Here is a tiny trained network, its code and every weight. The questions are about switching its units off for an input and a class, where a switched-off unit gives its printed mean instead of its output.

import numpy as np


def w(rows, s, z=0):
    codes = np.array(rows[::2]) - 128.0
    scale = np.full(codes.shape[1], s)
    scale[-1] = z or s
    return codes * scale


def norm(h):
    return h / np.sqrt((h * h).mean(-1, keepdims=True) + 1e-5)


def f(y):
    return np.maximum(y, 0)


def log_softmax(a):
    a = a - a.max(-1, keepdims=True)
    return a - np.log(np.exp(a).sum(-1, keepdims=True))


def net(x, mask):
    res = np.array(x, float).reshape(1, 3) / 4 @ E
    u = 0
    for l in range(2):
        y = f(norm(res) @ A[l][:, :-1].T + A[l][:, -1])
        res = res + np.where(mask[u : u + 3], y, B[l][:, -1]) @ B[l][:, :-1]
        u += 3
    return log_softmax(norm(res)[-1] @ U[:, :-1].T + U[:, -1])


A, B = {}, {}
E = w([
[155,170,205,255,164,134,33,95,158,9,108,108],'x0',
[58,124,143,143,125,37,107,116,107,141,109,198],'x1',
[82,98,155,181,105,159,112,121,166,165,109,200],'x2',
],0.0049)
A[0] = w([
[111,93,114,180,124,246,123,153,171,221,101,181,5],'0.n1',
[150,105,95,122,137,255,150,122,143,174,138,86,41],'0.n2',
[136,103,118,178,135,225,125,124,159,136,131,111,45],'0.n3',
],0.0098,0.003)
B[0] = w([
[75,58,128,131,95,97,208,1,139,109,234,141,253],'0.n1',
[203,192,141,34,98,141,124,236,120,132,80,139,243],'0.n2',
[116,165,139,88,134,100,110,199,108,125,79,142,210],'0.n3',
],0.006,0.0066)
A[1] = w([
[142,144,71,77,168,65,132,135,69,129,129,54,54],'1.n1',
[74,123,95,129,153,18,113,125,85,186,114,160,3],'1.n2',
[112,90,50,92,137,149,159,147,109,251,119,124,108],'1.n3',
],0.016,0.0019)
B[1] = w([
[38,56,134,141,80,118,177,71,153,189,162,219,243],'1.n1',
[217,161,106,21,102,187,173,201,125,140,128,81,247],'1.n2',
[132,159,156,255,203,115,24,102,128,47,94,81,249],'1.n3',
],0.0067,0.013)
U = w([
[112,163,139,254,226,98,41,92,109,67,86,75,211],'0',
[206,174,125,27,100,183,182,210,132,156,104,112,19],'1',
[32,37,133,148,97,91,211,6,147,164,193,205,6],'2',
[114,140,121,119,118,52,167,105,92,160,128,158,245],'3',
],0.0054,0.0013)

Each question gives the input, the list of numbers given to net, and the class t.
The units are the neurons (one row each of A and B). Each row of codes is followed by its name. A weight is (code - 128) times the scale printed after its matrix; where a second scale follows, it is the last column's (A, B and U).
mask holds one flag per neuron, layer by layer. A switched-off neuron (its flag False) gives its mean, the last column of its row in B, instead of its output. The means were averaged over made-up inputs and are rounded, as every weight is.
A unit's drop is (log p(t) with every unit on - log p(t) with that unit switched off) / (log p(t) with every unit on - log p(t) with every unit switched off).
The circuit of an input: a set's keep is (log p(t) with only the set's units on - log p(t) with every unit switched off) / (log p(t) with every unit on - log p(t) with every unit switched off). Starting from all 6 units, units are removed one at a time, each time the one whose removal leaves the highest keep (on an exact tie, the one counted first), for as long as the keep stays at least 0.8.
circuit, biggest first: the units of the circuit, biggest drop first
most important unit: the unit with the biggest drop
k most important neurons: the k neurons with the biggest drops, biggest first
top k neurons in layer l: the k neurons of layer l with the biggest drops, biggest first
drop of u: that unit's drop, to one decimal
input [3,-3,-2], class 3: 3 most important neurons : 1.n3; 1.n2; 0.n1
input [-6,-5,-7], class 2: top 2 neurons in layer 1 : 1.n1; 1.n2
input [-5,-2,-6], class 2: 2 most important neurons : 1.n1; 0.n2
input [-4,5,-3], class 1: top 2 neurons in layer 1 : 1.n2; 1.n1
input [2,-1,0], class 3: 2 most important neurons : 1.n3; 0.n3
input [-2,-5,-8], class 2: 2 most important neurons : 1.n1; 1.n2
input [-8,-8,-3], class 0: top 2 neurons in layer 1 : 1.n3; 1.n2
input [-8,-1,-8], class 0: 2 most important neurons : 1.n3; 0.n1
input [-4,6,-7], class 2: 4 most important neurons : 1.n1; 0.n3; 1.n3; 0.n1
input [7,-4,-8], class 2: 3 most important neurons : 1.n3; 1.n2; 1.n1
input [5,7,-1], class 1: circuit, biggest first : 1.n3; 1.n1
input [-1,7,-3], class 1: most important unit : 1.n2
input [-1,-4,-7], class 2: 2 most important neurons : 1.n1; 1.n2
input [7,8,3], class 1: 3 most important neurons : 1.n3; 1.n1; 0.n1
input [5,-6,-4], class 1: most important unit : 1.n3
input [-8,8,6], class 0: 3 most important neurons : 1.n3; 1.n1; 0.n3
input [4,-5,2], class 1: 3 most important neurons : 1.n3; 1.n1; 0.n2
input [-8,-4,-6], class 0: 2 most important neurons : 1.n3; 0.n1
input [-4,5,4], class 1: top 2 neurons in layer 1 : 1.n2; 1.n1
input [5,-8,0], class 1: top 2 neurons in layer 0 : 0.n2; 0.n3
input [-4,3,-7], class 2: drop of 1.n1 : 3.0
input [-8,-8,-6], class 0: drop of 0.n3 : 0.1
input [-7,-6,-4], class 0: drop of 1.n2 : 0.6
input [-6,-3,5], class 0: top neuron in layer 0 : 0.n2
